[[-10,19,-78,20,-56],
[-41,-19,18,-89,15],
[-4,24,-63,62,-23],
[85,51,-32,-18,-12]]
=>
[[-41,-19,18,-89,15],
[85,51,-32,-18,-12],
[-4,24,-63,62,-23],
[-10,19,-78,20,-56]]

[[59,28,-38,-62,-6,-3,38],
[6,40,6,-4,-26,-1,-100],
[-24,15,16,20,-15,2,-76]]
=>
[[-24,15,16,20,-15,2,-76],
[6,40,6,-4,-26,-1,-100],
[59,28,-38,-62,-6,-3,38]]

[[57,6,-62,105],
[61,49,-81,27],
[-70,14,24,4],
[-7,43,-18,60],
[43,2,-54,70]]
=>
[[-70,14,24,4],
[-7,43,-18,60],
[43,2,-54,70],
[57,6,-62,105],
[61,49,-81,27]]

[[-4,-23,38,-11,-10],
[-9,-2,37,-11,-8],
[-30,35,-83,22,37],
[9,-19,-22,5,3],
[2,-57,33,-13,-11]]
=>
[[-4,-23,38,-11,-10],
[-9,-2,37,-11,-8],
[2,-57,33,-13,-11],
[9,-19,-22,5,3],
[-30,35,-83,22,37]]

[[-44,-7,51,-28,-38,35,-37,50,46,-10,58,-14,33],
[11,49,6,-6,-99,20,-52,32,13,-8,34,-34,-7],
[12,33,73,-26,-86,-15,-26,22,36,-10,-6,-36,9],
[-5,-14,44,6,-61,38,-46,3,47,4,84,-4,0],
[-48,-8,65,-34,-42,32,-27,47,53,-1,27,-23,39]]
=>
[[12,33,73,-26,-86,-15,-26,22,36,-10,-6,-36,9],
[-48,-8,65,-34,-42,32,-27,47,53,-1,27,-23,39],
[-44,-7,51,-28,-38,35,-37,50,46,-10,58,-14,33],
[-5,-14,44,6,-61,38,-46,3,47,4,84,-4,0],
[11,49,6,-6,-99,20,-52,32,13,-8,34,-34,-7]]

[[-16,-21,-5,-26,-69,-23,-31,10,36,-51,19,-20],
[20,-11,16,-67,-16,-9,-23,-36,-77,-66,-35,-89]]
=>
[[20,-11,16,-67,-16,-9,-23,-36,-77,-66,-35,-89],
[-16,-21,-5,-26,-69,-23,-31,10,36,-51,19,-20]]

[[-12,-2,-33,41,-39],
[-35,6,36,-22,-25],
[-18,9,11,24,-45],
[52,-34,-16,-61,26],
[28,-3,4,-27,31],
[17,0,15,-3,-25],
[23,10,3,13,-24],
[-35,-69,-9,13,37],
[-82,28,39,-39,-62]]
=>
[[-82,28,39,-39,-62],
[-35,6,36,-22,-25],
[17,0,15,-3,-25],
[-18,9,11,24,-45],
[28,-3,4,-27,31],
[23,10,3,13,-24],
[-35,-69,-9,13,37],
[52,-34,-16,-61,26],
[-12,-2,-33,41,-39]]

[[-51,53,74,-71,35,-95,-44,-25,77,-98,33,-97,11],
[10,-43,68,26,39,-91,40,86,-37,58,-7,-51,-100],
[8,91,82,-60,36,-94,-66,-81,-18,39,39,-34,90]]
=>
[[8,91,82,-60,36,-94,-66,-81,-18,39,39,-34,90],
[-51,53,74,-71,35,-95,-44,-25,77,-98,33,-97,11],
[10,-43,68,26,39,-91,40,86,-37,58,-7,-51,-100]]

[[6,5,18,-60,-22,-25,-1,24,-34,-23,-91],
[52,-20,-23,-58,-12,-20,76,2,-47,-32,-32],
[-13,25,2,-14,16,33,12,42,8,20,-30],
[-16,-34,-10,56,10,7,-78,-42,5,31,22],
[-11,22,-6,33,-17,57,82,55,63,-25,27],
[-13,47,59,-19,1,18,23,73,14,-43,4]]
=>
[[-13,47,59,-19,1,18,23,73,14,-43,4],
[6,5,18,-60,-22,-25,-1,24,-34,-23,-91],
[-13,25,2,-14,16,33,12,42,8,20,-30],
[-11,22,-6,33,-17,57,82,55,63,-25,27],
[-16,-34,-10,56,10,7,-78,-42,5,31,22],
[52,-20,-23,-58,-12,-20,76,2,-47,-32,-32]]
---
[[36,-70,21,11,-24,-4,-57,-33,-41,-3,-83,75,10,78],
[-79,-55,2,-51,28,61,-86,58,-64,8,55,-76,-52,0],
[-52,90,-4,28,27,16,41,10,-80,21,-24,32,-76,41]]
=>
[[-52,90,-4,28,27,16,41,10,-80,21,-24,32,-76,41],
[-79,-55,2,-51,28,61,-86,58,-64,8,55,-76,-52,0],
[36,-70,21,11,-24,-4,-57,-33,-41,-3,-83,75,10,78]]

[[-77,7,44,-11,1,-35,18,48,11,20,30],
[-20,33,31,-10,5,4,22,39,15,40,52],
[-2,-7,-1,-10,4,-33,-13,25,20,-16,20],
[0,-58,11,22,-32,26,-22,-54,3,-28,-37],
[-28,81,10,-23,57,6,54,72,1,70,21],
[29,59,-36,10,39,-5,29,10,-11,-5,28],
[32,19,-9,9,8,23,3,-23,-7,-6,6]]
=>
[[-28,81,10,-23,57,6,54,72,1,70,21],
[29,59,-36,10,39,-5,29,10,-11,-5,28],
[-20,33,31,-10,5,4,22,39,15,40,52],
[32,19,-9,9,8,23,3,-23,-7,-6,6],
[-77,7,44,-11,1,-35,18,48,11,20,30],
[-2,-7,-1,-10,4,-33,-13,25,20,-16,20],
[0,-58,11,22,-32,26,-22,-54,3,-28,-37]]

[[51,40,-84],
[-48,-61,66],
[-88,-44,87],
[-8,-25,28]]
=>
[[51,40,-84],
[-8,-25,28],
[-88,-44,87],
[-48,-61,66]]

[[42,67,-53],
[6,91,32]]
=>
[[6,91,32],
[42,67,-53]]

[[71,-3,0,-19,-6,6,12,-18,1,56,26,-17],
[-33,-24,-8,-8,20,4,-1,12,9,-5,41,2],
[81,8,-12,-8,0,0,-4,-1,-7,23,-4,0],
[-40,-15,20,-21,3,-21,17,-21,18,7,15,24],
[33,-34,-8,23,0,-20,15,-30,-34,-64,38,-5]]
=>
[[81,8,-12,-8,0,0,-4,-1,-7,23,-4,0],
[71,-3,0,-19,-6,6,12,-18,1,56,26,-17],
[-40,-15,20,-21,3,-21,17,-21,18,7,15,24],
[-33,-24,-8,-8,20,4,-1,12,9,-5,41,2],
[33,-34,-8,23,0,-20,15,-30,-34,-64,38,-5]]

[[-72,-68,42,31,101,-23,15],
[-52,-27,39,37,7,-27,32],
[1,36,-63,2,17,-18,23],
[2,59,20,-1,-68,-23,21],
[-12,50,-5,-3,-6,-31,25],
[-18,-4,47,24,-61,-11,24],
[-15,35,13,-16,36,-28,4],
[62,53,-27,-30,-88,24,-17],
[67,3,0,-36,-61,49,-50]]
=>
[[2,59,20,-1,-68,-23,21],
[62,53,-27,-30,-88,24,-17],
[-12,50,-5,-3,-6,-31,25],
[1,36,-63,2,17,-18,23],
[-15,35,13,-16,36,-28,4],
[67,3,0,-36,-61,49,-50],
[-18,-4,47,24,-61,-11,24],
[-52,-27,39,37,7,-27,32],
[-72,-68,42,31,101,-23,15]]

[[76,5,9,0,0,0,-57],
[80,15,0,8,0,59,-40],
[57,0,0,29,0,68,8],
[0,-47,-6,0,61,-15,-64],
[9,28,33,79,0,78,45],
[0,4,20,81,-9,0,58],
[-71,-10,0,44,15,-10,52],
[40,-41,4,0,0,16,-82],
[-69,-32,4,62,39,-2,24],
[70,26,32,41,-45,84,0]]
=>
[[9,28,33,79,0,78,45],
[70,26,32,41,-45,84,0],
[80,15,0,8,0,59,-40],
[76,5,9,0,0,0,-57],
[0,4,20,81,-9,0,58],
[57,0,0,29,0,68,8],
[-71,-10,0,44,15,-10,52],
[-69,-32,4,62,39,-2,24],
[40,-41,4,0,0,16,-82],
[0,-47,-6,0,61,-15,-64]]
